Here is a tiny trained network, its code and every weight. The questions are about switching its units off for an input and a class, where a switched-off unit gives its printed mean instead of its output.

import numpy as np


def w(rows, s, z=0):
    codes = np.array(rows[::2]) - 128.0
    scale = np.full(codes.shape[1], s)
    scale[-1] = z or s
    return codes * scale


def norm(h):
    return h / np.sqrt((h * h).mean(-1, keepdims=True) + 1e-5)


def f(y):
    return np.maximum(y, 0)


def log_softmax(a):
    a = a - a.max(-1, keepdims=True)
    return a - np.log(np.exp(a).sum(-1, keepdims=True))


def net(x, mask):
    res = np.array(x, float).reshape(1, 7) / 4 @ E
    u = 0
    for l in range(3):
        y = f(norm(res) @ A[l][:, :-1].T + A[l][:, -1])
        res = res + np.where(mask[u : u + 7], y, B[l][:, -1]) @ B[l][:, :-1]
        u += 7
    return log_softmax(norm(res)[-1] @ U[:, :-1].T + U[:, -1])


A, B = {}, {}
E = w([
[128,128,127,128,130,127],'x0',
[129,127,126,130,129,128],'x1',
[1,142,21,73,56,130],'x2',
[45,127,206,246,38,208],'x3',
[127,128,127,128,128,127],'x4',
[139,59,155,119,97,147],'x5',
[132,130,128,126,123,133],'x6',
],0.0032)
A[0] = w([
[107,164,185,217,94,195,68],'0.n1',
[98,125,70,95,117,124,89],'0.n2',
[67,130,124,205,134,238,56],'0.n3',
[142,2,169,75,53,96,140],'0.n4',
[106,82,140,153,72,174,90],'0.n5',
[71,115,59,57,93,134,74],'0.n6',
[118,201,126,195,161,118,1],'0.n7',
],0.0063,0.0036)
B[0] = w([
[101,105,120,231,253,208,254],'0.n1',
[93,117,130,153,189,173,193],'0.n2',
[158,131,163,116,82,16,229],'0.n3',
[187,62,12,150,137,151,230],'0.n4',
[85,135,125,125,128,205,205],'0.n5',
[43,122,123,169,190,185,237],'0.n6',
[158,74,49,235,226,112,150],'0.n7',
],0.0053,0.0038)
A[1] = w([
[57,121,160,179,78,131,224],'1.n1',
[168,112,113,195,105,89,133],'1.n2',
[50,118,71,123,70,128,111],'1.n3',
[99,254,163,139,177,92,162],'1.n4',
[67,206,159,128,70,49,91],'1.n5',
[74,216,159,87,142,176,5],'1.n6',
[191,155,67,156,167,129,149],'1.n7',
],0.0075,0.0029)
B[1] = w([
[187,128,118,70,118,88,250],'1.n1',
[130,129,139,105,129,142,188],'1.n2',
[194,100,189,96,145,89,213],'1.n3',
[147,216,97,131,140,89,209],'1.n4',
[244,151,165,179,123,82,136],'1.n5',
[56,173,114,169,100,119,149],'1.n6',
[130,126,158,128,84,114,254],'1.n7',
],0.011,0.0045)
A[2] = w([
[43,134,1,109,171,155,167],'2.n1',
[129,34,160,51,100,160,141],'2.n2',
[127,39,167,98,169,126,109],'2.n3',
[99,228,140,67,109,100,126],'2.n4',
[128,67,115,166,116,227,57],'2.n5',
[178,94,176,115,110,127,102],'2.n6',
[23,192,79,111,136,131,1],'2.n7',
],0.0091,0.0053)
B[2] = w([
[4,152,128,156,227,195,210],'2.n1',
[193,140,70,155,172,82,253],'2.n2',
[119,58,90,149,101,150,233],'2.n3',
[132,121,192,65,50,127,225],'2.n4',
[66,173,216,123,84,136,173],'2.n5',
[82,138,92,92,92,131,216],'2.n6',
[55,202,201,57,128,216,152],'2.n7',
],0.011,0.0055)
U = w([
[225,207,221,18,42,31,241],'0',
[241,13,24,92,50,70,185],'1',
[16,210,211,11,175,186,82],'2',
[42,37,45,177,232,194,2],'3',
[224,211,216,224,219,113,97],'4',
[89,24,204,230,32,232,43],'5',
],0.012,0.0037)

Each question gives the input, the list of numbers given to net, and the class t.
The units are the neurons (one row each of A and B). Each row of codes is followed by its name. A weight is (code - 128) times the scale printed after its matrix; where a second scale follows, it is the last column's (A, B and U).
mask holds one flag per neuron, layer by layer. A switched-off neuron (its flag False) gives its mean, the last column of its row in B, instead of its output. The means were averaged over made-up inputs and are rounded, as every weight is.
A unit's drop is (log p(t) with every unit on - log p(t) with that unit switched off) / (log p(t) with every unit on - log p(t) with every unit switched off).
The circuit of an input: a set's keep is (log p(t) with only the set's units on - log p(t) with every unit switched off) / (log p(t) with every unit on - log p(t) with every unit switched off). Starting from the 12 units with the biggest drops (on a tie, the unit counted first), units are removed one at a time, each time the one whose removal leaves the highest keep (on an exact tie, the one counted first), for as long as the keep stays at least 0.8.
circuit, biggest first: the units of the circuit, biggest drop first
unit that matters most: the unit with the biggest drop
top k neurons: the k neurons with the biggest drops, biggest first
k most important neurons of layer l: the k neurons of layer l with the biggest drops, biggest first
input [4,6,3,7,2,-2,5], class 0: circuit, biggest first	(1.n1)
input [8,8,3,3,-8,-1,6], class 0: 2 most important neurons of layer 0	(0.n4, 0.n3)
input [-7,2,-3,0,6,1,-6], class 1: 2 most important neurons of layer 0	(0.n6, 0.n1)
input [1,2,0,0,-2,3,-6], class 1: top 2 neurons	(0.n1, 1.n7)
input [1,-6,-6,0,2,2,-6], class 1: top 3 neurons	(2.n1, 0.n6, 0.n1)
input [8,-1,1,2,-4,4,-4], class 1: top 3 neurons	(0.n3, 2.n2, 2.n1)
input [1,1,2,6,-6,0,6], class 0: 3 most important neurons of layer 0	(0.n4, 0.n3, 0.n7)
input [0,0,-4,6,6,-2,-8], class 4: top 2 neurons	(0.n1, 0.n4)
input [-3,8,-3,0,2,0,4], class 0: top 4 neurons	(2.n1, 0.n4, 2.n3, 1.n3)
input [-3,-8,8,-4,3,2,-4], class 3: top 3 neurons	(0.n6, 1.n3, 1.n4)
input [1,-3,7,-5,-5,3,-4], class 3: top 2 neurons	(0.n6, 1.n3)
input [-1,5,5,0,2,7,0], class 3: 4 most important neurons of layer 0	(0.n6, 0.n4, 0.n3, 0.n2)
input [6,2,6,0,6,4,2], class 3: top 2 neurons	(0.n6, 0.n2)
input [-4,6,8,7,8,2,8], class 1: unit that matters most	1.n4
input [-1,-1,7,-8,1,1,3], class 3: top 2 neurons	(1.n4, 1.n3)
input [-5,-8,-5,1,0,4,-5], class 5: 2 most important neurons of layer 1	(1.n1, 1.n3)
input [8,-1,-4,2,8,1,-5], class 5: top 3 neurons	(0.n1, 1.n4, 1.n3)
input [-1,-6,0,5,0,-5,-5], class 4: top 3 neurons	(0.n1, 0.n7, 0.n3)
input [-8,-7,5,8,-5,-3,-5], class 0: top 2 neurons	(1.n1, 0.n4)
input [-8,-1,-1,6,0,-4,0], class 4: unit that matters most	0.n1
input [8,5,1,-7,-8,-2,1], class 2: top 4 neurons	(1.n3, 1.n1, 2.n1, 0.n3)
input [5,0,6,-5,6,8,-6], class 3: top 2 neurons	(0.n6, 2.n1)
input [-4,-8,1,2,-7,-3,-7], class 0: 2 most important neurons of layer 0	(0.n3, 0.n4)
input [-1,-1,-2,8,-4,-3,6], class 4: 3 most important neurons of layer 0	(0.n1, 0.n3, 0.n4)
input [8,-5,1,2,4,-2,3], class 0: 2 most important neurons of layer 0	(0.n3, 0.n4)
input [8,-8,2,2,3,7,-1], class 1: 2 most important neurons of layer 2	(2.n2, 2.n1)
input [-8,-8,4,2,6,2,5], class 1: unit that matters most	1.n3
